Here is a tiny trained network, its code and every weight. The questions are about switching its units off for an input and a target symbol, where a switched-off unit gives its printed mean instead of its output.

import numpy as np


def w(rows, s, z=0):
    codes = np.array(rows[::2]) - 128.0
    scale = np.full(codes.shape[1], s)
    scale[-1] = z or s
    return codes * scale


def norm(h):
    return h / np.sqrt((h * h).mean(-1, keepdims=True) + 1e-5)


def f(y):
    return y / 2 * (1 + np.tanh(0.7978845608 * (y + 0.044715 * y**3)))


def softmax(a):
    e = np.exp(a - a.max(-1, keepdims=True))
    return e / e.sum(-1, keepdims=True)


def log_softmax(a):
    a = a - a.max(-1, keepdims=True)
    return a - np.log(np.exp(a).sum(-1, keepdims=True))


def net(x, mask):
    ids = ['ΠΩβδζμτ'.index(c) for c in x.split()]
    T = len(ids)
    res = E[ids] + P[:T]
    u = 0
    for l in range(2):
        r = norm(res)
        for j in range(3):
            rows = slice(2 * j, 2 * j + 2)
            q, k, v = (r @ M[l][rows].T for M in (Q, K, V))
            z = softmax(np.where(np.tri(T) > 0, q @ k.T / 2**0.5, -1e9)) @ v
            o = O[l][rows]
            res = res + np.where(mask[u + j], z, o[:, -1]) @ o[:, :-1]
        u += 3
        y = f(norm(res) @ A[l][:, :-1].T + A[l][:, -1])
        res = res + np.where(mask[u : u + 16], y, B[l][:, -1]) @ B[l][:, :-1]
        u += 16
    return log_softmax(norm(res)[-1] @ U[:, :-1].T + U[:, -1])


Q, K, V, O, A, B = {}, {}, {}, {}, {}, {}
E = w([
[89,128,160,180,154,191,94,169,105,89],'Π',
[105,58,153,204,127,199,112,123,69,135],'Ω',
[130,139,102,177,120,187,109,178,131,49],'β',
[203,114,116,253,170,136,136,129,116,140],'δ',
[131,145,121,119,168,156,35,123,72,178],'ζ',
[140,108,160,243,49,79,64,132,107,87],'μ',
[74,59,116,35,143,140,173,96,120,157],'τ',
],0.024)
P = w([
[189,70,158,35,193,141,160,150,56,48],'0',
[136,95,129,83,203,132,126,148,55,45],'1',
[101,118,114,116,194,131,106,139,73,59],'2',
[76,136,105,142,174,129,99,137,89,93],'3',
[64,139,105,154,159,126,91,139,112,123],'4',
[59,145,110,159,143,128,85,144,139,150],'5',
[58,143,113,165,124,135,79,141,161,179],'6',
[53,151,123,162,109,133,72,149,194,199],'7',
[53,144,133,161,88,132,72,156,214,221],'8',
[53,139,146,159,70,132,67,160,248,238],'9',
],0.011)
Q[0] = w([
[55,66,59,54,134,88,115,92,154,127],'L0H1',
[216,207,54,34,177,15,184,46,138,236],'L0H1',
[18,64,172,103,188,200,57,184,85,162],'L0H2',
[152,194,129,144,73,174,168,97,169,24],'L0H2',
[48,2,172,168,215,118,136,126,188,113],'L0H3',
[100,118,42,104,146,164,72,157,195,96],'L0H3',
],0.007)
K[0] = w([
[83,154,94,66,129,128,142,119,157,151],'L0H1',
[107,129,95,79,176,187,246,135,70,115],'L0H1',
[92,120,128,107,48,76,69,107,146,85],'L0H2',
[133,113,92,102,105,174,98,165,90,109],'L0H2',
[105,82,125,153,99,127,170,101,181,97],'L0H3',
[123,122,179,133,133,85,122,83,119,127],'L0H3',
],0.011)
V[0] = w([
[118,123,15,84,132,170,136,149,11,92],'L0H1',
[255,188,90,116,208,231,75,132,146,248],'L0H1',
[113,146,253,123,28,20,95,99,89,117],'L0H2',
[204,133,27,180,106,98,213,175,184,110],'L0H2',
[121,134,129,132,88,57,166,188,103,53],'L0H3',
[90,159,197,118,120,35,37,54,85,149],'L0H3',
],0.0066)
O[0] = w([
[51,79,247,55,157,184,88,135,153,108,191],'L0H1',
[79,29,65,166,171,66,94,191,202,81,159],'L0H1',
[254,240,220,150,123,144,191,123,172,128,4],'L0H2',
[3,114,211,147,55,139,164,147,119,95,76],'L0H2',
[193,107,76,224,148,86,147,30,122,169,113],'L0H3',
[92,45,201,200,88,99,88,92,149,145,56],'L0H3',
],0.008,0.0038)
A[0] = w([
[119,198,124,110,154,135,132,189,162,63,98],'L0N1',
[126,119,155,134,101,174,126,170,154,134,48],'L0N2',
[139,119,153,126,111,67,144,110,83,118,172],'L0N3',
[98,118,172,147,125,103,113,147,137,138,16],'L0N4',
[138,174,172,160,93,68,152,46,148,158,19],'L0N5',
[162,105,173,73,76,109,169,101,161,151,136],'L0N6',
[55,102,127,136,116,109,151,138,119,169,20],'L0N7',
[223,176,88,111,170,195,155,129,118,151,71],'L0N8',
[162,58,135,141,166,66,191,153,147,127,81],'L0N9',
[84,91,101,137,140,144,154,166,143,128,65],'L0N10',
[130,124,186,115,142,140,105,159,119,115,203],'L0N11',
[177,87,99,116,78,101,247,116,113,95,133],'L0N12',
[77,101,123,104,72,164,108,127,149,126,80],'L0N13',
[118,102,93,130,158,104,140,128,104,114,102],'L0N14',
[164,90,179,126,124,75,86,146,163,88,145],'L0N15',
[106,186,133,142,159,91,110,81,101,174,4],'L0N16',
],0.015,0.0045)
B[0] = w([
[144,73,212,192,135,138,78,24,102,169,173],'L0N1',
[141,117,168,100,132,156,173,78,115,175,142],'L0N2',
[197,141,7,118,125,78,119,142,131,119,136],'L0N3',
[133,135,130,95,106,182,150,158,147,138,124],'L0N4',
[77,101,32,27,85,209,98,75,162,91,174],'L0N5',
[112,191,165,226,112,43,76,89,85,141,139],'L0N6',
[162,122,175,151,87,99,99,108,133,116,147],'L0N7',
[222,74,133,134,207,45,80,72,155,160,188],'L0N8',
[102,114,192,98,132,186,90,104,84,125,177],'L0N9',
[150,133,190,136,78,139,87,61,148,136,254],'L0N10',
[176,136,71,205,94,100,144,92,79,111,212],'L0N11',
[220,188,27,205,254,91,114,57,130,80,125],'L0N12',
[149,183,124,144,214,166,141,160,108,176,169],'L0N13',
[92,118,200,117,170,108,68,147,154,106,221],'L0N14',
[57,166,69,129,135,130,215,175,75,126,158],'L0N15',
[168,49,88,122,79,141,172,151,138,122,155],'L0N16',
],0.0094,0.0072)
Q[1] = w([
[134,188,33,149,207,75,189,140,151,181],'L1H1',
[117,123,172,92,123,21,109,94,123,72],'L1H1',
[122,152,113,157,114,148,160,119,174,189],'L1H2',
[127,204,120,127,134,89,210,150,124,120],'L1H2',
[165,155,105,35,168,124,244,128,99,101],'L1H3',
[230,139,144,142,61,86,160,96,178,141],'L1H3',
],0.011)
K[1] = w([
[92,145,125,116,86,117,155,56,81,78],'L1H1',
[94,96,158,75,199,69,100,114,56,169],'L1H1',
[122,136,101,132,109,114,72,114,178,130],'L1H2',
[171,84,128,129,134,116,153,131,55,42],'L1H2',
[163,99,194,93,165,117,147,132,56,11],'L1H3',
[157,30,88,170,111,102,132,146,128,35],'L1H3',
],0.012)
V[1] = w([
[104,175,143,106,113,122,66,131,124,148],'L1H1',
[122,148,83,73,116,151,95,54,158,123],'L1H1',
[180,115,113,160,135,200,119,164,136,76],'L1H2',
[146,124,69,105,10,99,114,132,136,86],'L1H2',
[146,78,163,156,98,102,122,133,167,55],'L1H3',
[118,159,89,120,165,63,75,212,115,143],'L1H3',
],0.013)
O[1] = w([
[178,135,112,108,107,133,122,134,86,33,148],'L1H1',
[106,100,160,94,90,162,163,124,75,101,129],'L1H1',
[203,112,95,160,103,172,172,220,188,153,196],'L1H2',
[106,47,134,130,119,224,8,111,147,130,1],'L1H2',
[149,176,158,109,55,59,98,155,136,113,124],'L1H3',
[178,164,92,189,203,176,117,165,116,76,178],'L1H3',
],0.014,0.01)
A[1] = w([
[67,160,160,140,108,170,169,184,89,135,128],'L1N1',
[4,149,127,79,201,117,170,88,126,65,9],'L1N2',
[114,132,114,110,135,36,84,203,199,114,50],'L1N3',
[141,174,166,130,76,156,198,147,116,155,89],'L1N4',
[87,148,165,139,74,159,164,158,118,131,128],'L1N5',
[99,98,137,90,126,154,16,101,98,132,123],'L1N6',
[100,165,144,148,137,107,158,163,56,144,147],'L1N7',
[69,71,137,24,146,177,88,97,212,137,72],'L1N8',
[134,127,103,124,146,188,161,122,87,165,168],'L1N9',
[128,94,125,64,87,139,131,87,165,167,98],'L1N10',
[126,126,104,119,122,123,75,88,103,63,96],'L1N11',
[90,164,159,123,139,186,131,108,192,143,129],'L1N12',
[140,66,111,153,122,126,154,131,104,135,107],'L1N13',
[173,182,20,109,95,81,152,117,101,130,59],'L1N14',
[156,135,140,170,124,133,141,142,144,93,113],'L1N15',
[154,133,99,137,122,45,139,130,150,82,97],'L1N16',
],0.019,0.011)
B[1] = w([
[174,64,94,150,149,80,155,121,110,182,159],'L1N1',
[4,91,176,33,148,53,176,35,148,79,173],'L1N2',
[78,102,179,170,31,113,109,131,144,177,202],'L1N3',
[105,160,108,104,120,181,120,106,109,102,180],'L1N4',
[137,92,103,118,162,142,149,138,150,130,152],'L1N5',
[101,118,113,75,141,102,148,115,166,67,141],'L1N6',
[111,140,136,104,99,180,100,123,148,105,246],'L1N7',
[210,176,177,129,94,126,115,84,56,150,133],'L1N8',
[111,132,142,152,110,85,120,147,152,125,226],'L1N9',
[101,135,108,160,190,146,142,181,125,136,144],'L1N10',
[123,135,158,141,142,117,163,152,116,211,142],'L1N11',
[90,91,132,135,97,100,136,144,113,131,130],'L1N12',
[121,182,143,106,115,122,108,116,129,115,167],'L1N13',
[177,127,188,138,167,88,111,98,136,110,175],'L1N14',
[104,136,126,71,138,113,131,120,119,139,231],'L1N15',
[139,83,99,146,96,108,143,137,118,171,212],'L1N16',
],0.021,0.012)
U = w([
[225,132,134,153,141,90,136,46,103,121,139],'Π',
[138,255,202,98,97,170,107,120,134,85,15],'Ω',
[149,147,50,110,92,192,168,81,96,115,173],'β',
[99,110,142,197,80,132,150,157,135,166,213],'δ',
[125,157,140,169,204,168,121,195,125,112,240],'ζ',
[169,91,133,112,105,152,88,122,254,23,3],'μ',
[67,142,141,104,173,83,174,80,156,95,125],'τ',
],0.0098,0.0034)

Each question gives the input, a string of symbols that net reads in full, and the target symbol t.
The units are the heads (2 rows each of Q, K, V and O) and the neurons (one row each of A and B). Each row of codes is followed by its name. A weight is (code - 128) times the scale printed after its matrix; where a second scale follows, it is the last column's (O, A, B and U).
mask holds one flag per unit, layer by layer, with each layer's heads first. A switched-off unit (its flag False) gives its mean, the last column of its rows in O or B, instead of its output. The means were averaged over made-up inputs and are rounded, as every weight is.
A unit's drop is (log p(t) with every unit on - log p(t) with that unit switched off) / (log p(t) with every unit on - log p(t) with every unit switched off).
The circuit of an input: a set's keep is (log p(t) with only the set's units on - log p(t) with every unit switched off) / (log p(t) with every unit on - log p(t) with every unit switched off). Starting from the 12 units with the biggest drops (on a tie, the unit counted first), units are removed one at a time, each time the one whose removal leaves the highest keep (on an exact tie, the one counted first), for as long as the keep stays at least 0.8.
units of the circuit, in order: the units of the circuit, biggest drop first
top k neurons: the k neurons with the biggest drops, biggest first
k most important neurons of layer l: the k neurons of layer l with the biggest drops, biggest first
which heads matter: for each layer, one digit per head in row order, 1 if its drop is at least 0.15 and else 0, layers parted by /
input δ δ δ δ μ δ μ, target μ: top 3 neurons	(L0N5; L1N6; L0N3)
input δ δ μ ζ δ δ δ δ ζ, target Ω: 2 most important neurons of layer 1	(L1N4; L1N14)
input δ δ δ Ω δ β μ Π Ω, target Ω: units of the circuit, in order	(L0H2; L1N4)
input β β Ω μ δ, target Π: units of the circuit, in order	(L0N8; L0H1)
input ζ δ β, target ζ: top neuron	(L0N15)
input β ζ δ Π δ δ τ τ δ μ, target Π: units of the circuit, in order	(L1N14; L0H1)
input μ Ω Ω δ μ ζ ζ, target μ: which heads matter	111 / 010
input β β Ω δ β β μ Ω δ δ, target β: which heads matter	111 / 100
input τ Ω β ζ β μ δ δ δ ζ, target Ω: 3 most important neurons of layer 0	(L0N5; L0N8; L0N10)
input β δ δ δ μ ζ ζ Π μ, target μ: 4 most important neurons of layer 0	(L0N5; L0N11; L0N3; L0N10)
input Π δ β β δ μ μ τ δ β, target τ: top 2 neurons	(L1N6; L0N5)
input ζ μ β, target Π: which heads matter	100 / 000
input Ω μ δ μ ζ Π δ τ β Ω, target τ: which heads matter	111 / 010
input δ δ δ ζ β Ω ζ ζ Π, target ζ: which heads matter	000 / 001
input ζ δ τ δ δ ζ τ μ β Π, target Π: units of the circuit, in order	(L0N8; L0H1; L0H2)
input ζ δ τ ζ β μ μ β δ, target μ: which heads matter	100 / 010
input δ β δ δ Π, target δ: which heads matter	100 / 000
input ζ μ β δ β β δ δ Π, target Π: which heads matter	110 / 000
input Ω δ ζ Π δ μ β τ Ω β, target Ω: 3 most important neurons of layer 0	(L0N8; L0N5; L0N10)
input δ Ω δ τ Ω, target τ: which heads matter	000 / 010
input δ μ δ Ω Ω, target Ω: units of the circuit, in order	(L0H2)
input δ δ δ μ μ β, target μ: which heads matter	111 / 010
input Π δ δ Ω μ δ δ δ Ω, target Π: units of the circuit, in order	(L0N8; L0H2; L0H1)
input β β ζ μ μ ζ β δ δ μ, target β: which heads matter	100 / 010
input ζ β β Ω β, target β: which heads matter	000 / 010
input μ δ δ μ μ, target β: which heads matter	101 / 010
input δ β δ τ δ ζ δ Π, target ζ: which heads matter	100 / 001
input ζ δ δ μ δ δ Π β Ω, target Π: which heads matter	110 / 000
input Ω δ μ β τ δ δ, target β: top 3 neurons	(L0N5; L1N1; L0N8)
input δ ζ Ω μ β Ω β τ μ ζ, target τ: units of the circuit, in order	(L1N6; L1H2)
